[[-0.228  0.014 -1.591  2.470 -1.471 -1.966  0.511]
 [ 1.049  0.429  1.759 -1.300  1.714  1.733 -0.335]
 [ 0.798  0.573  2.161 -1.427  1.873  2.027 -0.374]
 [ 0.878  0.515  2.181 -1.549  1.911  1.859 -0.288]
 [ 1.002  0.321  2.067 -1.703  1.824  1.949 -0.602]
 [ 1.507  0.949  1.760 -1.634  1.997  2.154 -0.042]
 [-0.942  0.196 -1.300  2.297 -1.591 -1.273  0.415]
 [-0.806 -0.356 -1.512  2.197 -1.343 -1.763  0.651]] >> -0.356

[[-0.14 -0.07  0.00  0.17 -0.07 -0.04 -0.02 -0.08]
 [-0.16 -0.07  0.14  0.08  0.15 -0.11 -0.17  0.06]
 [-0.09  0.17  0.01 -0.07 -0.04 -0.06 -0.06  0.06]
 [-0.13  0.16 -0.08 -0.09  0.17  0.01  0.15  0.06]
 [-0.12 -0.03 -0.02  0.12 -0.15  0.00  0.01  0.04]
 [ 0.06  0.18  0.05  0.05  0.12 -0.12  0.03  0.14]
 [ 0.05 -0.05 -0.16 -0.03  0.00  0.11 -0.17  0.11]
 [-0.01  0.10  0.16  0.06 -0.08  0.05 -0.07  0.01]
 [ 0.01  0.00  0.16  0.05 -0.15  0.03  0.05 -0.10]
 [-0.06  0.03  0.14 -0.02 -0.07  0.15  0.04  0.09]
 [-0.09 -0.17  0.17  0.05  0.05  0.10 -0.03 -0.16]] >> -0.17

[[ 0.0 -0.2 -1.6 -0.9 -0.8 -0.4 -0.2]
 [-0.3 -0.2 -1.6 -1.0 -1.0 -0.1 -0.2]
 [ 0.5 -1.3  0.4 -0.9 -2.0  0.7  0.9]
 [-2.0  1.1 -1.4 -2.0  1.1 -1.5 -2.3]
 [-0.2  0.8 -0.3  1.8  1.0 -1.2 -0.1]
 [ 0.9 -0.9  0.5  1.1 -1.1  0.0  1.5]
 [-2.8 -1.0 -1.4 -0.2 -1.4  0.0 -0.7]
 [-0.2  0.8  0.4 -0.7  0.4 -0.6 -0.2]
 [ 1.5  0.2  0.2 -0.6  0.3 -0.8 -0.1]] >> 0.2

[[  14.0   -2.9   17.2  -77.5 -103.2  -61.8    5.0  -27.1  -56.6   27.6
   -41.0  145.1   70.8   46.8   69.6  -23.1]
 [  48.5 -132.4    7.7  -22.9    7.0   61.7  143.2  -84.7  167.4    2.9
    90.2  -99.1 -181.6   59.3   20.5  225.3]
 [  30.3  -49.9    8.9   39.5   66.5   73.3   80.9  -15.0  122.4    1.5
    77.2 -105.0 -109.5   19.8  -10.2  134.6]
 [ -21.3  167.4   16.7  108.5   96.0   15.1 -108.5  136.5  -92.2   14.6
   -26.5   38.2  167.8  -53.3  -30.1 -170.9]
 [  24.3  -10.6    6.0  137.9  186.6  142.6   69.4   41.7  170.0  -11.3
   120.8 -221.9 -137.6  -21.4  -68.6  139.1]
 [  46.3 -129.3    9.7  -59.6  -42.9   25.9  130.6  -95.5  126.6    9.8
    61.5  -34.6 -143.4   70.5   44.3  194.9]
 [  -4.4   94.4   14.6   73.7   70.5   23.8  -48.0   81.6  -31.8   12.2
    -0.1    9.4   85.3  -25.0  -16.0  -76.3]
 [  41.5 -109.8   10.6  -56.5  -44.4   17.8  112.7  -82.9  104.1   11.5
    49.9  -16.5 -115.6   64.9   44.5  165.2]
 [ -23.3  196.1   11.5  240.8  264.3  121.8 -100.9  198.4    3.3   -5.5
    49.3 -147.6   92.1 -103.0 -111.3 -125.6]
 [  -8.8  110.9   15.9   65.9   55.4    7.4  -65.7   88.7  -61.0   15.5
   -17.4   41.8  118.1  -26.3   -9.2 -108.5]
 [ -21.0  167.8   16.2  119.4  110.4   25.0 -106.0  140.4  -81.7   12.7
   -18.8   20.6  158.5  -56.9  -37.0 -163.9]
 [  49.5 -161.3   14.2 -181.7 -196.7  -69.4  128.8 -155.9   45.7   27.6
    -4.5  130.3  -82.3  117.6  118.6  162.1]] >> -161.3

[[-0.09 -0.20  0.01  0.20 -0.10 -0.10 -0.19 -0.11 -0.11 -0.10]
 [-0.06 -0.09 -0.10 -0.03 -0.11 -0.13 -0.05 -0.13 -0.09 -0.02]
 [-0.06 -0.07 -0.08 -0.19 -0.06 -0.07 -0.21 -0.10 -0.11 -0.12]
 [-0.05 -0.06 -0.09 -0.04 -0.08 -0.09 -0.05 -0.12 -0.09 -0.11]
 [-0.10 -0.05 -0.06  0.10 -0.11 -0.11 -0.14 -0.03  0.01 -0.11]] >> -0.05

[[ 0.02  0.01  0.10  0.05  0.06  0.03  0.06  0.11  0.07  0.03  0.04  0.00]
 [ 0.00 -0.01 -0.01  0.06 -0.17 -0.11 -0.30 -0.10 -0.05  0.19  0.09 -0.05]
 [ 0.05  0.05  0.05  0.06  0.07  0.05  0.06  0.06  0.06  0.06  0.06  0.05]
 [ 0.05  0.05  0.05  0.06  0.07  0.05  0.06  0.06  0.06  0.06  0.06  0.06]
 [ 0.05  0.05  0.05  0.06  0.07  0.05  0.06  0.06  0.06  0.06  0.06  0.06]
 [ 0.14  0.18 -0.09  0.10  0.08  0.14  0.04 -0.09  0.03  0.15  0.13  0.24]
 [ 0.06  0.07  0.07  0.06  0.12  0.09  0.14  0.09  0.09  0.03  0.06  0.08]
 [ 0.05  0.05  0.05  0.06  0.07  0.05  0.06  0.06  0.06  0.06  0.07  0.05]
 [ 0.05  0.05  0.05  0.06  0.07  0.05  0.06  0.06  0.06  0.06  0.06  0.06]
 [ 0.05  0.05  0.05  0.06  0.07  0.05  0.06  0.06  0.06  0.06  0.06
   0.05]] >> 0.05
---
array([[154, 456, 434, 650],
       [790, 414, 594, 162]]) out 790, 650

array([ 3, 85, 25, 15]) out 85, 25

array([[69, 21, 55, 25, 32, 11, 47],
       [41, 49, 42, 40, 68, 67, 53],
       [74, 20, 36, 39, 25, 35, 48]]) out 74, 69

array([60, 81, 74, 21]) out 81, 74

array([[4070, 3610, 1985, 4995],
       [4880, 8479, 6611, 1402],
       [4503, 3333, 2853, 3834]]) out 8479, 6611

array([711, 642, 928, 249, 817, 668]) out 928, 817

array([246,  53, 240, 125, 199,  68]) out 246, 240
